Here is a tiny trained network, its code and every weight. The questions are about switching its units off for an input and a target symbol, where a switched-off unit gives its printed mean instead of its output.

import numpy as np


def w(rows, s, z=0):
    codes = np.array(rows[::2]) - 128.0
    scale = np.full(codes.shape[1], s)
    scale[-1] = z or s
    return codes * scale


def norm(h):
    return h / np.sqrt((h * h).mean(-1, keepdims=True) + 1e-5)


def f(y):
    return y / 2 * (1 + np.tanh(0.7978845608 * (y + 0.044715 * y**3)))


def softmax(a):
    e = np.exp(a - a.max(-1, keepdims=True))
    return e / e.sum(-1, keepdims=True)


def log_softmax(a):
    a = a - a.max(-1, keepdims=True)
    return a - np.log(np.exp(a).sum(-1, keepdims=True))


def net(x, mask):
    ids = ['βζηλπσω'.index(c) for c in x.split()]
    T = len(ids)
    res = E[ids] + P[:T]
    u = 0
    for l in range(2):
        q, k, v = (norm(res) @ M[l].T for M in (Q, K, V))
        z = softmax(np.where(np.tri(T) > 0, q @ k.T / 4**0.5, -1e9)) @ v
        res = res + np.where(mask[u], z, O[l][:, -1]) @ O[l][:, :-1]
        u += 1
        y = f(norm(res) @ A[l][:, :-1].T + A[l][:, -1])
        res = res + np.where(mask[u : u + 12], y, B[l][:, -1]) @ B[l][:, :-1]
        u += 12
    return log_softmax(norm(res)[-1] @ U[:, :-1].T + U[:, -1])


Q, K, V, O, A, B = {}, {}, {}, {}, {}, {}
E = w([
[151,194,5],'β',
[109,69,35],'ζ',
[143,102,166],'η',
[148,105,174],'λ',
[56,73,222],'π',
[162,97,144],'σ',
[86,63,251],'ω',
],0.0021)
P = w([
[7,164,133],'0',
[101,78,151],'1',
[123,90,153],'2',
[139,96,157],'3',
[152,104,160],'4',
[156,112,164],'5',
[162,116,166],'6',
[170,122,163],'7',
[177,127,166],'8',
[181,132,167],'9',
[186,137,164],'10',
[193,139,165],'11',
],0.0014)
Q[0] = w([
[134,176,170],'0.h1',
[2,164,125],'0.h1',
[236,90,128],'0.h1',
[87,177,153],'0.h1',
],0.0097)
K[0] = w([
[224,179,167],'0.h1',
[71,120,253],'0.h1',
[167,134,17],'0.h1',
[147,165,193],'0.h1',
],0.0068)
V[0] = w([
[72,3,70],'0.h1',
[151,202,67],'0.h1',
[203,183,181],'0.h1',
[71,163,26],'0.h1',
],0.0023)
O[0] = w([
[139,254,118,248],'0.h1',
[166,103,196,80],'0.h1',
[67,41,142,56],'0.h1',
[207,158,174,138],'0.h1',
],0.0024,0.0014)
A[0] = w([
[85,221,102,58],'0.n1',
[124,86,81,190],'0.n2',
[210,198,144,39],'0.n3',
[176,174,139,42],'0.n4',
[118,94,68,236],'0.n5',
[242,26,177,137],'0.n6',
[90,133,144,110],'0.n7',
[158,30,83,112],'0.n8',
[232,217,143,2],'0.n9',
[126,127,129,114],'0.n10',
[254,195,146,161],'0.n11',
[109,115,103,182],'0.n12',
],0.0036,0.0014)
B[0] = w([
[116,172,94,97],'0.n1',
[196,156,126,146],'0.n2',
[28,90,134,146],'0.n3',
[25,108,134,117],'0.n4',
[221,145,112,165],'0.n5',
[87,182,3,247],'0.n6',
[157,130,141,124],'0.n7',
[161,216,126,130],'0.n8',
[43,89,147,157],'0.n9',
[126,128,132,122],'0.n10',
[54,55,85,249],'0.n11',
[171,137,131,142],'0.n12',
],0.0031,0.0015)
Q[1] = w([
[89,106,213],'1.h1',
[118,114,254],'1.h1',
[98,105,249],'1.h1',
[24,109,101],'1.h1',
],0.012)
K[1] = w([
[68,220,138],'1.h1',
[78,254,162],'1.h1',
[78,226,146],'1.h1',
[45,54,33],'1.h1',
],0.0092)
V[1] = w([
[16,250,116],'1.h1',
[211,70,70],'1.h1',
[31,27,54],'1.h1',
[218,35,184],'1.h1',
],0.0019)
O[1] = w([
[231,185,25,255],'1.h1',
[112,35,156,78],'1.h1',
[205,86,221,176],'1.h1',
[6,148,210,8],'1.h1',
],0.0024,0.00082)
A[1] = w([
[190,154,137,93],'1.n1',
[147,254,127,94],'1.n2',
[103,96,43,148],'1.n3',
[177,47,122,110],'1.n4',
[12,70,166,85],'1.n5',
[155,79,128,123],'1.n6',
[15,96,136,85],'1.n7',
[129,252,139,65],'1.n8',
[225,130,147,63],'1.n9',
[126,81,83,144],'1.n10',
[22,87,148,99],'1.n11',
[204,140,143,5],'1.n12',
],0.0038,0.0023)
B[1] = w([
[112,142,74,143],'1.n1',
[94,4,84,177],'1.n2',
[197,172,230,251],'1.n3',
[32,115,187,180],'1.n4',
[239,87,66,120],'1.n5',
[69,119,175,154],'1.n6',
[200,141,64,106],'1.n7',
[69,42,104,130],'1.n8',
[93,183,76,142],'1.n9',
[137,135,206,208],'1.n10',
[236,106,64,114],'1.n11',
[95,207,48,74],'1.n12',
],0.0023,0.0011)
U = w([
[137,93,254,231],'β',
[18,106,102,171],'ζ',
[159,206,3,245],'η',
[58,193,152,8],'λ',
[180,241,184,16],'π',
[234,25,79,57],'σ',
[70,57,82,96],'ω',
],0.0084,0.0014)

Each question gives the input, a string of symbols that net reads in full, and the target symbol t.
The units are the heads (4 rows each of Q, K, V and O) and the neurons (one row each of A and B). Each row of codes is followed by its name. A weight is (code - 128) times the scale printed after its matrix; where a second scale follows, it is the last column's (O, A, B and U).
mask holds one flag per unit, layer by layer, with each layer's heads first. A switched-off unit (its flag False) gives its mean, the last column of its rows in O or B, instead of its output. The means were averaged over made-up inputs and are rounded, as every weight is.
A unit's drop is (log p(t) with every unit on - log p(t) with that unit switched off) / (log p(t) with every unit on - log p(t) with every unit switched off).
unit that matters most: the unit with the biggest drop
k most important neurons: the k neurons with the biggest drops, biggest first
k most important neurons of layer l: the k neurons of layer l with the biggest drops, biggest first
input σ β σ ζ β π ζ λ η ω, target η: 2 most important neurons	[0.n1, 0.n6]
input π η ζ σ σ λ ζ, target π: 2 most important neurons of layer 0	[0.n6, 0.n11]
input η β ζ β η ζ, target π: most important neuron	[0.n8]
input η ω ω ζ ζ λ η π, target ω: 4 most important neurons	[0.n6, 0.n11, 0.n1, 1.n2]
input η λ ω π, target ω: 4 most important neurons	[0.n6, 0.n1, 0.n11, 1.n2]
input η σ ω ω, target ω: 3 most important neurons	[0.n6, 0.n1, 0.n11]
input ζ ω β π λ σ ω η β, target π: 2 most important neurons of layer 0	[0.n11, 0.n6]
input σ π η π λ ω, target η: 2 most important neurons	[0.n1, 0.n11]
input ω λ η ω σ, target η: 3 most important neurons	[0.n11, 0.n8, 0.n9]
input π λ λ η, target ζ: 4 most important neurons	[0.n11, 0.n9, 0.n3, 0.n8]
input ζ ω π ω π π π σ σ λ σ π, target λ: 2 most important neurons of layer 1	[1.n3, 1.n9]
input σ σ σ σ σ σ ζ λ ω β ω π, target η: 2 most important neurons of layer 0	[0.n1, 0.n11]
input λ β σ ζ π, target σ: 2 most important neurons	[0.n6, 0.n8]
input ω σ ω σ ω π π η λ, target ω: 4 most important neurons	[0.n11, 0.n8, 1.n2, 1.n8]
input π β π π η σ, target β: unit that matters most	0.h1
input π β π π η σ β, target π: 2 most important neurons of layer 0	[0.n6, 0.n5]
input β σ η σ β β, target β: 4 most important neurons of layer 0	[0.n6, 0.n11, 0.n9, 0.n3]
input ζ η σ ω β σ π σ η σ π, target λ: 2 most important neurons of layer 0	[0.n11, 0.n5]
input π π β β σ β π, target ζ: 4 most important neurons of layer 1	[1.n3, 1.n2, 1.n8, 1.n10]
input λ ω ζ ω σ β λ β π, target σ: 3 most important neurons of layer 0	[0.n11, 0.n6, 0.n8]
